Here is a tiny trained network, its code and every weight. The questions are about switching its units off for an input and a class, where a switched-off unit gives its printed mean instead of its output.

import numpy as np


def w(rows, s, z=0):
    codes = np.array(rows[::2]) - 128.0
    scale = np.full(codes.shape[1], s)
    scale[-1] = z or s
    return codes * scale


def f(y):
    return np.maximum(y, 0)


def log_softmax(a):
    a = a - a.max(-1, keepdims=True)
    return a - np.log(np.exp(a).sum(-1, keepdims=True))


def net(x, mask):
    res = np.array(x, float).reshape(1, 5) / 4 @ E
    y = f(res @ A[0][:, :-1].T + A[0][:, -1])
    res = res + np.where(mask, y, B[0][:, -1]) @ B[0][:, :-1]
    return log_softmax(res[-1] @ U[:, :-1].T + U[:, -1])


A, B = {}, {}
E = w([
[118,133,131,143,123,122,122,141,131],'x0',
[177,172,87,197,130,248,127,131,118],'x1',
[130,137,149,128,124,129,126,116,132],'x2',
[175,165,102,70,111,75,104,156,210],'x3',
[103,138,86,192,99,87,176,79,190],'x4',
],0.013)
A[0] = w([
[164,211,86,155,151,165,147,118,137,3],'N0',
[187,181,131,133,255,232,187,143,106,143],'N1',
[96,168,90,206,128,118,146,57,136,241],'N2',
[82,141,78,72,136,36,155,158,180,78],'N3',
[217,148,137,102,127,117,114,189,197,96],'N4',
[63,134,153,89,91,105,123,117,69,52],'N5',
[129,146,161,75,182,135,47,174,95,186],'N6',
[99,159,122,180,84,130,176,78,135,18],'N7',
[189,190,89,178,88,169,127,151,124,82],'N8',
[124,67,84,205,110,121,173,23,177,114],'N9',
[128,127,98,115,97,68,142,79,205,79],'N10',
[129,99,139,176,143,226,101,171,35,122],'N11',
[61,28,166,212,188,122,191,74,74,110],'N12',
[93,21,196,99,137,74,159,148,119,128],'N13',
],0.0094,0.0066)
B[0] = w([
[154,138,92,74,140,94,1,90,83,165],'N0',
[65,141,166,168,160,128,149,91,129,239],'N1',
[173,174,170,88,91,74,104,121,142,222],'N2',
[139,89,168,190,83,110,156,20,114,204],'N3',
[152,187,62,107,109,125,63,192,95,183],'N4',
[186,142,113,147,139,205,107,188,125,155],'N5',
[134,150,39,93,148,128,107,137,67,207],'N6',
[137,171,81,105,199,190,131,147,83,159],'N7',
[190,144,111,97,104,131,134,180,42,191],'N8',
[151,189,90,88,125,110,117,197,100,202],'N9',
[82,89,195,172,83,86,197,80,180,189],'N10',
[31,47,184,166,116,156,234,129,208,252],'N11',
[194,158,51,73,87,149,40,132,87,227],'N12',
[143,192,13,86,116,146,119,184,61,203],'N13',
],0.0094,0.014)
U = w([
[127,207,86,120,141,181,112,202,37,242],'0',
[144,183,106,77,98,52,62,168,45,3],'1',
[36,18,254,190,109,86,194,76,201,138],'2',
],0.008,0.0018)

Each question gives the input, the list of numbers given to net, and the class t.
The units are the neurons (one row each of A and B). Each row of codes is followed by its name. A weight is (code - 128) times the scale printed after its matrix; where a second scale follows, it is the last column's (A, B and U).
mask holds one flag per neuron, in row order. A switched-off neuron (its flag False) gives its mean, the last column of its row in B, instead of its output. The means were averaged over made-up inputs and are rounded, as every weight is.
A unit's drop is (log p(t) with every unit on - log p(t) with that unit switched off) / (log p(t) with every unit on - log p(t) with every unit switched off).
The circuit of an input: a set's keep is (log p(t) with only the set's units on - log p(t) with every unit switched off) / (log p(t) with every unit on - log p(t) with every unit switched off). Starting from the 12 units with the biggest drops (on a tie, the unit counted first), units are removed one at a time, each time the one whose removal leaves the highest keep (on an exact tie, the one counted first), for as long as the keep stays at least 0.8.
units of the circuit, in order: the units of the circuit, biggest drop first
k most important neurons: the k neurons with the biggest drops, biggest first
drop of u: that unit's drop, to one decimal
input [8,-7,1,-2,-5], class 0: units of the circuit, in order : N5, N13
input [8,-6,8,-8,0], class 0: units of the circuit, in order : N5
input [0,4,8,1,4], class 1: units of the circuit, in order : N2, N11
input [-6,5,-5,7,1], class 1: units of the circuit, in order : N0, N11
input [1,5,0,7,1], class 1: units of the circuit, in order : N0, N11
input [0,7,4,1,1], class 1: 2 most important neurons : N0, N2
input [-3,-3,6,0,-3], class 0: units of the circuit, in order : N2, N0
input [-6,8,-7,2,8], class 1: 3 most important neurons : N2, N0, N11
input [-2,0,-5,-7,8], class 1: 2 most important neurons : N2, N12
input [7,-6,2,0,-6], class 0: drop of N5 : 0.3
input [-3,-8,7,5,7], class 2: drop of N10 : 1.0
input [-2,-7,2,0,-5], class 0: drop of N12 : 0.1
